Below is a small trained network, with its code and all its weights. Each question gives an input and a target symbol and asks what happens when units are switched off, that is, made to give their printed mean instead of their output.

import numpy as np


def w(rows, s, z=0):
    codes = np.array(rows[::2]) - 128.0
    scale = np.full(codes.shape[1], s)
    scale[-1] = z or s
    return codes * scale


def f(y):
    return np.maximum(y, 0)


def softmax(a):
    e = np.exp(a - a.max(-1, keepdims=True))
    return e / e.sum(-1, keepdims=True)


def log_softmax(a):
    a = a - a.max(-1, keepdims=True)
    return a - np.log(np.exp(a).sum(-1, keepdims=True))


def net(x, mask):
    ids = ['αβγδεζθλξπστψω'.index(c) for c in x.split()]
    T = len(ids)
    res = E[ids] + P[:T]
    u = 0
    for l in range(2):
        r = res
        for j in range(3):
            rows = slice(3 * j, 3 * j + 3)
            q, k, v = (r @ M[l][rows].T for M in (Q, K, V))
            z = softmax(np.where(np.tri(T) > 0, q @ k.T / 3**0.5, -1e9)) @ v
            o = O[l][rows]
            res = res + np.where(mask[u + j], z, o[:, -1]) @ o[:, :-1]
        u += 3
        y = f(res @ A[l][:, :-1].T + A[l][:, -1])
        res = res + np.where(mask[u : u + 4], y, B[l][:, -1]) @ B[l][:, :-1]
        u += 4
    return log_softmax(res[-1] @ U[:, :-1].T + U[:, -1])


Q, K, V, O, A, B = {}, {}, {}, {}, {}, {}
E = w([
[149,142,137],'α',
[147,140,135],'β',
[154,113,129],'γ',
[88,120,90],'δ',
[115,218,150],'ε',
[108,112,96],'ζ',
[182,135,162],'θ',
[21,149,80],'λ',
[57,185,89],'ξ',
[139,121,121],'π',
[124,113,114],'σ',
[123,134,114],'τ',
[172,135,153],'ψ',
[164,250,161],'ω',
],0.016)
P = w([
[117,59,61],'0',
[122,110,172],'1',
[172,143,77],'2',
[102,115,213],'3',
[156,152,57],'4',
[81,127,239],'5',
[146,162,49],'6',
[58,143,246],'7',
[135,177,48],'8',
[41,158,252],'9',
[131,195,48],'10',
[14,178,254],'11',
[123,213,52],'12',
],0.0095)
Q[0] = w([
[91,105,151],'0.h1',
[204,104,76],'0.h1',
[167,118,53],'0.h1',
[169,113,61],'0.h2',
[129,152,2],'0.h2',
[94,150,145],'0.h2',
[146,229,117],'0.h3',
[229,178,130],'0.h3',
[120,59,139],'0.h3',
],0.019)
K[0] = w([
[133,58,148],'0.h1',
[55,181,157],'0.h1',
[50,177,108],'0.h1',
[41,240,190],'0.h2',
[51,246,111],'0.h2',
[172,89,41],'0.h2',
[61,203,62],'0.h3',
[68,207,158],'0.h3',
[156,75,179],'0.h3',
],0.014)
V[0] = w([
[120,126,160],'0.h1',
[164,181,104],'0.h1',
[39,182,118],'0.h1',
[111,249,106],'0.h2',
[178,148,104],'0.h2',
[107,96,55],'0.h2',
[138,74,112],'0.h3',
[158,137,85],'0.h3',
[206,116,140],'0.h3',
],0.012)
O[0] = w([
[102,170,125,101],'0.h1',
[164,121,109,157],'0.h1',
[121,170,20,209],'0.h1',
[200,237,39,253],'0.h2',
[254,100,138,128],'0.h2',
[89,64,83,207],'0.h2',
[180,153,181,85],'0.h3',
[154,108,158,167],'0.h3',
[188,182,184,20],'0.h3',
],0.0075,0.0033)
A[0] = w([
[207,60,255,215],'0.n1',
[215,178,204,201],'0.n2',
[60,34,88,3],'0.n3',
[207,118,195,76],'0.n4',
],0.0075,0.007)
B[0] = w([
[53,192,129,255],'0.n1',
[89,20,6,194],'0.n2',
[245,2,85,143],'0.n3',
[138,189,132,143],'0.n4',
],0.0056,0.008)
Q[1] = w([
[3,159,167],'1.h1',
[96,60,143],'1.h1',
[133,135,97],'1.h1',
[114,80,98],'1.h2',
[174,107,147],'1.h2',
[107,92,95],'1.h2',
[90,117,180],'1.h3',
[97,128,210],'1.h3',
[78,117,93],'1.h3',
],0.018)
K[1] = w([
[149,7,98],'1.h1',
[188,63,101],'1.h1',
[116,195,98],'1.h1',
[108,124,133],'1.h2',
[154,88,107],'1.h2',
[118,182,170],'1.h2',
[157,58,150],'1.h3',
[139,53,130],'1.h3',
[231,168,125],'1.h3',
],0.016)
V[1] = w([
[141,246,151],'1.h1',
[223,152,167],'1.h1',
[45,104,213],'1.h1',
[178,118,15],'1.h2',
[163,66,100],'1.h2',
[183,215,135],'1.h2',
[177,58,52],'1.h3',
[159,163,199],'1.h3',
[187,116,176],'1.h3',
],0.012)
O[1] = w([
[68,253,133,57],'1.h1',
[191,221,96,22],'1.h1',
[170,93,254,21],'1.h1',
[93,214,74,105],'1.h2',
[69,195,164,114],'1.h2',
[178,68,55,64],'1.h2',
[182,124,36,245],'1.h3',
[88,105,177,8],'1.h3',
[149,71,183,43],'1.h3',
],0.0094,0.014)
A[1] = w([
[140,232,65,3],'1.n1',
[232,251,160,36],'1.n2',
[2,196,238,118],'1.n3',
[110,103,250,254],'1.n4',
],0.0093,0.0039)
B[1] = w([
[169,110,199,254],'1.n1',
[69,47,144,150],'1.n2',
[211,245,78,138],'1.n3',
[60,184,132,173],'1.n4',
],0.013,0.039)
U = w([
[254,40,188,1],'α',
[47,111,40,117],'β',
[106,205,82,65],'γ',
[220,192,46,134],'δ',
[84,145,186,32],'ε',
[103,142,110,155],'ζ',
[105,185,103,129],'θ',
[119,39,184,141],'λ',
[173,61,93,61],'ξ',
[196,96,166,247],'π',
[129,160,25,248],'σ',
[121,80,41,17],'τ',
[71,86,162,165],'ψ',
[97,146,104,154],'ω',
],0.0082,0.0085)

Each question gives the input, a string of symbols that net reads in full, and the target symbol t.
The units are the heads (3 rows each of Q, K, V and O) and the neurons (one row each of A and B). Each row of codes is followed by its name. A weight is (code - 128) times the scale printed after its matrix; where a second scale follows, it is the last column's (O, A, B and U).
mask holds one flag per unit, layer by layer, with each layer's heads first. A switched-off unit (its flag False) gives its mean, the last column of its rows in O or B, instead of its output. The means were averaged over made-up inputs and are rounded, as every weight is.
A unit's drop is (log p(t) with every unit on - log p(t) with that unit switched off) / (log p(t) with every unit on - log p(t) with every unit switched off).
The circuit of an input: a set's keep is (log p(t) with only the set's units on - log p(t) with every unit switched off) / (log p(t) with every unit on - log p(t) with every unit switched off). Starting from the 12 units with the biggest drops (on a tie, the unit counted first), units are removed one at a time, each time the one whose removal leaves the highest keep (on an exact tie, the one counted first), for as long as the keep stays at least 0.8.
circuit, biggest first: the units of the circuit, biggest drop first
k most important neurons: the k neurons with the biggest drops, biggest first
top k neurons in layer l: the k neurons of layer l with the biggest drops, biggest first
which heads matter: for each layer, one digit per head in row order, 1 if its drop is at least 0.15 and else 0, layers parted by /
input σ γ π γ γ β γ ε π σ ψ ε, target λ: circuit, biggest first => [0.h2; 1.h1]
input δ τ σ σ ξ ε σ π, target ξ: 3 most important neurons => [1.n1; 0.n3; 1.n4]
input σ ω π γ δ δ σ σ ψ ω α, target α: 2 most important neurons => [1.n1; 1.n2]
input ε α σ σ ε γ ε β λ θ, target σ: circuit, biggest first => [1.n1]
input γ θ σ π ε π, target ε: which heads matter => 111 / 101
input σ ζ ω π π, target α: 4 most important neurons => [1.n1; 1.n2; 0.n2; 1.n4]
input ζ π θ σ σ γ, target α: circuit, biggest first => [1.h1; 0.h2]
input σ δ σ π σ π σ θ θ ψ, target λ: circuit, biggest first => [0.h2; 1.h1; 1.n1]
input θ ξ γ σ π σ π γ ω γ ξ σ ζ, target δ: 2 most important neurons => [0.n2; 1.n1]
input ξ λ π σ θ σ θ π ξ γ π γ ψ, target δ: which heads matter => 011 / 001
input π δ θ σ π ζ ξ γ σ ξ, target ψ: 2 most important neurons => [1.n4; 1.n1]
input π ζ ξ ξ γ ζ γ β δ ω, target ψ: top 3 neurons in layer 1 => [1.n1; 1.n4; 1.n3]
input τ σ σ σ σ, target ψ: 4 most important neurons => [1.n1; 0.n2; 1.n3; 1.n4]
input ω θ π σ ψ λ σ σ π ε, target δ: top 2 neurons in layer 0 => [0.n1; 0.n2]
input ζ π π σ σ σ β π π θ ξ ω, target α: top neuron in layer 1 => [1.n4]
input θ α ψ π θ ψ δ σ σ θ, target γ: 3 most important neurons => [0.n1; 1.n3; 1.n4]
input π π ω π γ, target α: 2 most important neurons => [1.n1; 1.n2]
input σ θ ζ α π ζ π π ζ π π ψ, target λ: which heads matter => 110 / 100
input ε ε π γ, target σ: top 3 neurons in layer 0 => [0.n2; 0.n1; 0.n4]
input σ ω δ γ, target λ: 2 most important neurons => [1.n1; 0.n3]
input ξ θ σ σ, target β: 2 most important neurons => [1.n1; 0.n1]
input ε γ σ π π π, target σ: 3 most important neurons => [1.n1; 0.n1; 0.n2]
input ε θ σ σ ξ β ξ σ, target σ: which heads matter => 000 / 010
